Each row has a name. Each question is about the rows just above it.

<10>: [157 177 143 123]
<52>: [150 194  76 133]
<208>: [150 123 150 153]
<101>: [151 140 125 150]
<197>: [153 155 150 153]
<94>: [148  76 124 139]
<205>: [132 131 131 102]
The entry that follows [140]:
[125]
What comes right after [124] in the named rows?
[139]
The entry that follows [151]:
[140]
What comes right after [155] in the named rows?
[150]
Right after [132] comes
[131]
Where do [150 123 150 153] appear?
<208>

<218>: [102 175 153 112 157 165 133 146  65]
<94>: [130 153 164  94 132 154  84 142 147]
<10>: [148 175 101 112 157 165 133 146  65]
<205>: [130 122 164  94 132 154  84 142 147]
What comes right after [101] in the named rows?
[112]
Whose row is [148 175 101 112 157 165 133 146  65]?
<10>

<10>: [ 85 107 174 139 130]
<125>: [137  63 134  72 138]
<52>: [137  63 118 121 127]
<205>: [ 85 107 174 107 126]
The entry that follows [139]:
[130]
The entry that follows [118]:
[121]

<119>: [132 149 184 193 164 138 130]
<94>: [156 191 189 155 133 127 128]
<52>: [129 129 129 130 139 164 186]
<218>: [191 187 153 132 163 129 165]
Whose row is [129 129 129 130 139 164 186]?
<52>
The entry that follows [187]:
[153]
What comes right after [189] in the named rows?
[155]
The entry that follows [133]:
[127]

<125>: [107 152  93 131  99  86 178 110 155 163 147 178 156 104 144 149  88  62
 149]
<209>: [100 124 100 139 131  89 192 110 141 145 131  98 150  96 147 141  82  54
 165]
<10>: [107 152  93 131  99  86 178 142 155 163 147 178 137 104  99 149  88  62
 149]
Whose row is [107 152  93 131  99  86 178 142 155 163 147 178 137 104  99 149  88  62
 149]?
<10>
What comes right after [98] in the named rows?
[150]
What comes right after [82] in the named rows?
[54]
The row with [107 152  93 131  99  86 178 110 155 163 147 178 156 104 144 149  88  62
 149] is
<125>
The entry that follows [145]:
[131]

<197>: [103  99 113 160 137  88 160 100  89  74 102]
<218>: [139  95 143  96  81 136  71  96 144 189  90]
<208>: [103  94 113 160 176  88 160 100  89  74 102]
The entry that follows [189]:
[90]
The entry that follows [99]:
[113]
The entry that follows [176]:
[88]
What comes right after [136] in the named rows?
[71]
What comes right after [95] in the named rows?
[143]
Whose row is [103  94 113 160 176  88 160 100  89  74 102]?
<208>
What comes right after [143] in the named rows?
[96]

<209>: [104 134 137 179 110  93 100 150 149 105  65 115 171 122 117  70 165 170
 130 109 107 125 122 113  97 144 126 151 140 154  80 143 120 157 100 155
 156 104 135]
<10>: [143 136 115 116 163 155 117 163 147 105 169  96 108 114 186 129 118 193
 147 119 167 124 114 145 159 119 136 114  95  78 156 119 125 114 143 179
 131 183 124]
<101>: [153  76 134 118 146 129 170  94  90 143 131 137  85 145 140 104 141  96
 157 122  92 118 116 131  97 144 125 106 141 145 148 182 136 137 101 159
 202 133  85]
<218>: [139 174 154 126 159 163  99 177 144 109 150 131 121 121 161 156 111 171
 104 110 180 114 149 147 130 111 132 107  91  68 132 124  88 110 135 161
 100 129 172]
<197>: [ 98 140 139 182 115 103  98 160 151 106  69 118 176 120 124  72 163 178
 122 104 118 119 127 119  98 139 127 150 130 144  77 138 114 159 107 155
 151 101 139]
<52>: [ 88 179 140 158 129 136 124 164 158 111  84 128 158 122 107 144 121 153
 103 117 183  91 164 111 158 127 102 147 100 109 103 101  73 142 161 119
 118  82 142]
<94>: [ 97 155 147 180 133 123  91 177 153 108  82 122 174 119 143  85 153 191
 110  94 141 107 135 130 105 129 128 143 112 121  82 131 102 153 118 154
 138 101 151]
<208>: [175 156 133  83 126 134 116 128 131 112 173 122  83 125 120 193  98 111
 133 156 150 164 137 125 142 121 129 101 129  90 166 128 116  82 117 154
  84 161 166]
<64>: [125  76 132 133 163 161 140 119  92 166 158 150 130 141 189  77 147 132
 120  90  93 106 106 174  84 118 155 115 122 140 126 153 162 146 126 119
 166 133  97]
<119>: [130 142  92 100  91 106 125 111 150 119 145 106 130 115  87 171 106 106
 141 174 137 166 123 105 186 123 123 149 141 134 146  76 150 104 153  87
  70 158 135]
<125>: [116 180 159 127 144 161 125 149 130 134 123 160 131 135 118 181 101 116
  83 118 180  99 174 135 137 116 113 118 101  91 127 116  74 120 154 105
  93  83 164]
<205>: [151  81 144 107 152 148 166  90  78 162 149 162  89 152 142 123 132  76
 130 118  94 113 127 146  86 133 134  98 138 142 151 179 139 130 108 130
 177 117 100]
Whose row is [143 136 115 116 163 155 117 163 147 105 169  96 108 114 186 129 118 193
 147 119 167 124 114 145 159 119 136 114  95  78 156 119 125 114 143 179
 131 183 124]?
<10>
Whose row is [139 174 154 126 159 163  99 177 144 109 150 131 121 121 161 156 111 171
 104 110 180 114 149 147 130 111 132 107  91  68 132 124  88 110 135 161
 100 129 172]?
<218>
Whose row is [175 156 133  83 126 134 116 128 131 112 173 122  83 125 120 193  98 111
 133 156 150 164 137 125 142 121 129 101 129  90 166 128 116  82 117 154
  84 161 166]?
<208>

<64>: [ 91 164 157  94 159 173 101]
<209>: [131 111 142 143 106 151 143]
<52>: [151 133 102 136  87  66 138]
What comes right after [136] in the named rows?
[87]
Right after [102] comes
[136]
Right after [66] comes
[138]

<10>: [125 125 157 120 142 146 156 120 137 121 105 124 111 101 134 124 147 133
 137 154]
<64>: [103 156 131 130 136 167 149 119  98 180  92 128 119 125 158 125 130 137
 127 119]
<119>: [127 138 122 147  81  81 116 141 141 128 183 127 104 140  96 105 113 118
 118 120]
<94>: [117 144 123 131 120 136 124 127 126 134 135 125 138 121 137 117 106 147
 129 160]
<101>: [102 145 121 117 163 152 114 128 179 141 139 135 127 140  96 136 104 125
 119  99]
<209>: [126 131 131 131 119 122 131 131 129 125 134 127 119 126 123 137 124 158
  93 142]
<205>: [152  94 121 116 119 131 122 120 116 129  98 135 143 146 133  84 117 101
 137 124]
Whose row is [127 138 122 147  81  81 116 141 141 128 183 127 104 140  96 105 113 118
 118 120]?
<119>
Which row holds [117 144 123 131 120 136 124 127 126 134 135 125 138 121 137 117 106 147
 129 160]?
<94>

<209>: [109 142 105 111  94 116 142  87 127  87 104 108 194 124 139 132]
<125>: [127 135 123 127 118 123 135 118 143 124 147 137 144 133 122 135]
<101>: [124 132 122 124 135 115 132 118 127  98 122 123 144 127 131 128]
<197>: [127 135 123 127 118 123 135 118 143 124 147 137 107 133 122 135]
<10>: [127 117 133 126 141 135 117 140 147 118 149 137 110 134 122 137]
<208>: [106 139 104 107  96 118 139  87 136 139 111 109 194 126 138 110]
Whose row is [127 117 133 126 141 135 117 140 147 118 149 137 110 134 122 137]?
<10>
What comes right after [131] in the named rows?
[128]
Right after [134] comes
[122]
The entry that follows [116]:
[142]
Right after [94] comes
[116]
Where do [109 142 105 111  94 116 142  87 127  87 104 108 194 124 139 132] appear?
<209>

<197>: [143 121 130 149 133 117 117 125  91 185 169  79 111 128 172 156 146 119
 127 140  90 105 132 124 156 185 165  70 116 135 126  98 147 140 112 169
 103 183 112 103 110  96 191 118  92 154 112 133 135 117  80 162 133 126
 133 141 108 109]
<94>: [152 131 131 167 123 113 122 130  75 190 162  60 110 130 165 166 159 115
 132 128  92 119 136 109 161 176 167  64 112 128 118  96 148 154 116 186
 103 199 117 118 104  87 186 116  84 149 114 136 134 113  68 176 133 121
 138 137 104 103]
<119>: [147 125 131 158 127 115 119 128  83 187 167  70 111 128 168 161 151 117
 130 134  91 111 133 119 157 181 166  66 114 131 122  97 147 146 114 177
 102 189 114 110 108  91 189 117  88 151 114 133 135 114  74 170 133 123
 135 139 106 106]
<209>: [138 116 130 143 136 119 105 123  96 182 172  85 110 126 174 153 125 120
 126 145  90  99 131 130 154 188 164  74 118 136 128 100 147 134 111 163
 102 175 112  98 113  98 193 120  95 137 111 132 136 118  82 158 133 128
 132 143 109 112]
<205>: [136 112 130 138 140 120 114 122 100 180 175  92 110 125 176 178  98 121
 123 147  90  95 130 134 152 190 164  76 118 138 131 100 147 129 111 158
 103 172 110  94 115  99 194 121  99 158 111  91 137 119  86 154 133 132
 132 143 110 113]
Whose row is [138 116 130 143 136 119 105 123  96 182 172  85 110 126 174 153 125 120
 126 145  90  99 131 130 154 188 164  74 118 136 128 100 147 134 111 163
 102 175 112  98 113  98 193 120  95 137 111 132 136 118  82 158 133 128
 132 143 109 112]?
<209>
Right after [163] comes
[102]
The entry that follows [80]:
[162]
The entry that follows [82]:
[158]
The entry that follows [177]:
[102]
Right after [183] comes
[112]
What comes right after [85] in the named rows?
[110]

<52>: [147 150 182 159]
<218>: [152 153 158 149]
<64>: [ 77 157 158 200]
The entry that follows [150]:
[182]
The entry that follows [152]:
[153]
Right after [77] comes
[157]
What comes right after [182] in the named rows?
[159]
Whose row is [152 153 158 149]?
<218>
What comes right after [153] in the named rows?
[158]
Whose row is [ 77 157 158 200]?
<64>

<64>: [147 150 150 151  74 117 113 111]
<208>: [ 80 166 125 128 102 204 103 101]
<10>: [203  83 134 143  94  79  77  73]
What comes right after [79] in the named rows?
[77]
The entry that follows [102]:
[204]
What comes right after [74] in the named rows?
[117]
What comes right after [204] in the named rows?
[103]
Right after [83] comes
[134]
What comes right after [203] in the named rows?
[83]

<64>: [ 61 153  89 149 146 100]
<119>: [139  88 170  90 120 168]
<197>: [ 61 153  89 149 146 119]
<94>: [148 137 101 133 140 128]
<208>: [ 61 153  89 149 131 109]
The entry that follows [90]:
[120]
Right after [148] comes
[137]
The entry that follows [140]:
[128]
Where do [139  88 170  90 120 168] appear?
<119>
Right after [120] comes
[168]

<209>: [132 136 124 129 150 128 132 109 130 127 105 131 125]
<94>: [118 144 126 127 134 122 137 174 128 122 138 128 124]
<208>: [117 132 126 134 136 123 125 157 129 122  94 126 123]
<197>: [139 126 125 124  63 133 126 140 124 118 122 131 123]
<218>: [129 128 131 132 120 129 126 125 128 116 185 127 137]
Whose row is [118 144 126 127 134 122 137 174 128 122 138 128 124]?
<94>
The entry that follows [63]:
[133]
What comes right after [120] in the named rows?
[129]
[129 128 131 132 120 129 126 125 128 116 185 127 137] is in which row?
<218>
What comes right after [185] in the named rows?
[127]
Right after [105] comes
[131]

<125>: [144  95 149 190  93]
<218>: [151 110 143 140 138]
<208>: [ 92 121 120  81 161]
<197>: [197 136 204 149 106]
<209>: [151 142 143 140 133]
<10>: [102 102 198  89 143]
What comes right after [197] in the named rows?
[136]
The entry that follows [92]:
[121]
What comes right after [81] in the named rows?
[161]
The entry that follows [89]:
[143]
Right after [136] comes
[204]

<64>: [ 92 118 110  83 142]
<125>: [104 114 124  93 117]
<94>: [131 113 118  87 148]
<208>: [117 132 118  80 136]
<197>: [138 119 136 182 127]
<205>: [100 163 135 113 109]
The entry that follows [110]:
[83]
What comes right after [80] in the named rows?
[136]
Right after [87] comes
[148]
What comes right after [92] in the named rows?
[118]
The entry that follows [93]:
[117]
The entry that follows [163]:
[135]

<209>: [158 126 168 152 121 111 165 132]
<125>: [128 143 141 146 133 129 142 131]
<64>: [159 132 152 153 133 119 154 133]
<119>: [130 134 133 133 128 129 132 129]
<94>: [130 134 133 133 128 127 132 129]
<101>: [130 134 133 133 136 129 132 129]
<52>: [154 170 163 168 136 132 160 135]
<218>: [157 155 153 162 139 129 154 134]
<208>: [146 137 184 152 108 109 172 133]
<197>: [151 168 160 165 136 132 158 135]
<205>: [158 127 180 155 115 107 172 133]
<10>: [146 141 184 152 108 109 172 133]
Right after [159] comes
[132]
The entry that follows [142]:
[131]
Whose row is [154 170 163 168 136 132 160 135]?
<52>
The entry that follows [157]:
[155]

<205>: [153 114 129 139 140 104 154 130 125  95 141 151 128 134  99 156  88 161]
<209>: [107 111 122 144 148 109 127 183 138 123 141 139 169 137 115 129 108 110]
<94>: [147 164 116 135 127 151 129 112 121 145 127 119 116 122 131 125 146 135]
<101>: [111 123 132 135 132 115 114 151 174 140 129 117 141 159 113 113 106 106]
<119>: [133 156 106 144 143 150 135 156 107 135 137 137 151 105 136 135 152 126]
<208>: [161 124 128 131 125 112 146 105 139 117 129 135 103 138 110 148 109 160]
<10>: [145 149  97 155 156 146 149 147  74 115 152 147 165  78 133 140 149 142]
<52>: [120 172 113 139 133 162 114 142 142 159 128 113 142 123 139 109 156 105]
<197>: [153  93 129 139 140  87 154 130 125 136 141 151 128 134  99 156  88 161]
<125>: [138 183  86 156 156 179 140 159  65 136 148 141 172  63 153 132 185 127]
<64>: [143 168  97 152 150 161 140 138  84 130 146 135 158  79 140 129 162 135]
Right after [179] comes
[140]
The entry that follows [84]:
[130]
The entry that follows [108]:
[110]

<119>: [149 111 145 128 106 139 112 101 147 129 100 103 136 127 150 127 145 127
 142 133 128 139 130 111 128 147 123 105 143]
<218>: [146 105 117  99 118 154  99 119 142 118 100 106 120 140 123 134 127 138
 132 128 128 142 116 105 144 117 131 111 143]
<101>: [135 140 135 158 118 154 125 119 127  97 126 117 159 107 130 120 129 125
 128  97 128 142 148 135 133 141 119 111 123]
<94>: [117 151 138 158 126 129 146 124 137 129 126 131 116 117 137 138 137 136
 128 124 167 120 127 153 148 132 158 105 123]
<205>: [128  99 138  69 118 125 103 137 108 133 145 121 120 133 140 134 141 127
 135 146 143 125 132 111 128 144 123 139 119]
[146 105 117  99 118 154  99 119 142 118 100 106 120 140 123 134 127 138
 132 128 128 142 116 105 144 117 131 111 143] is in which row?
<218>
The entry that follows [167]:
[120]

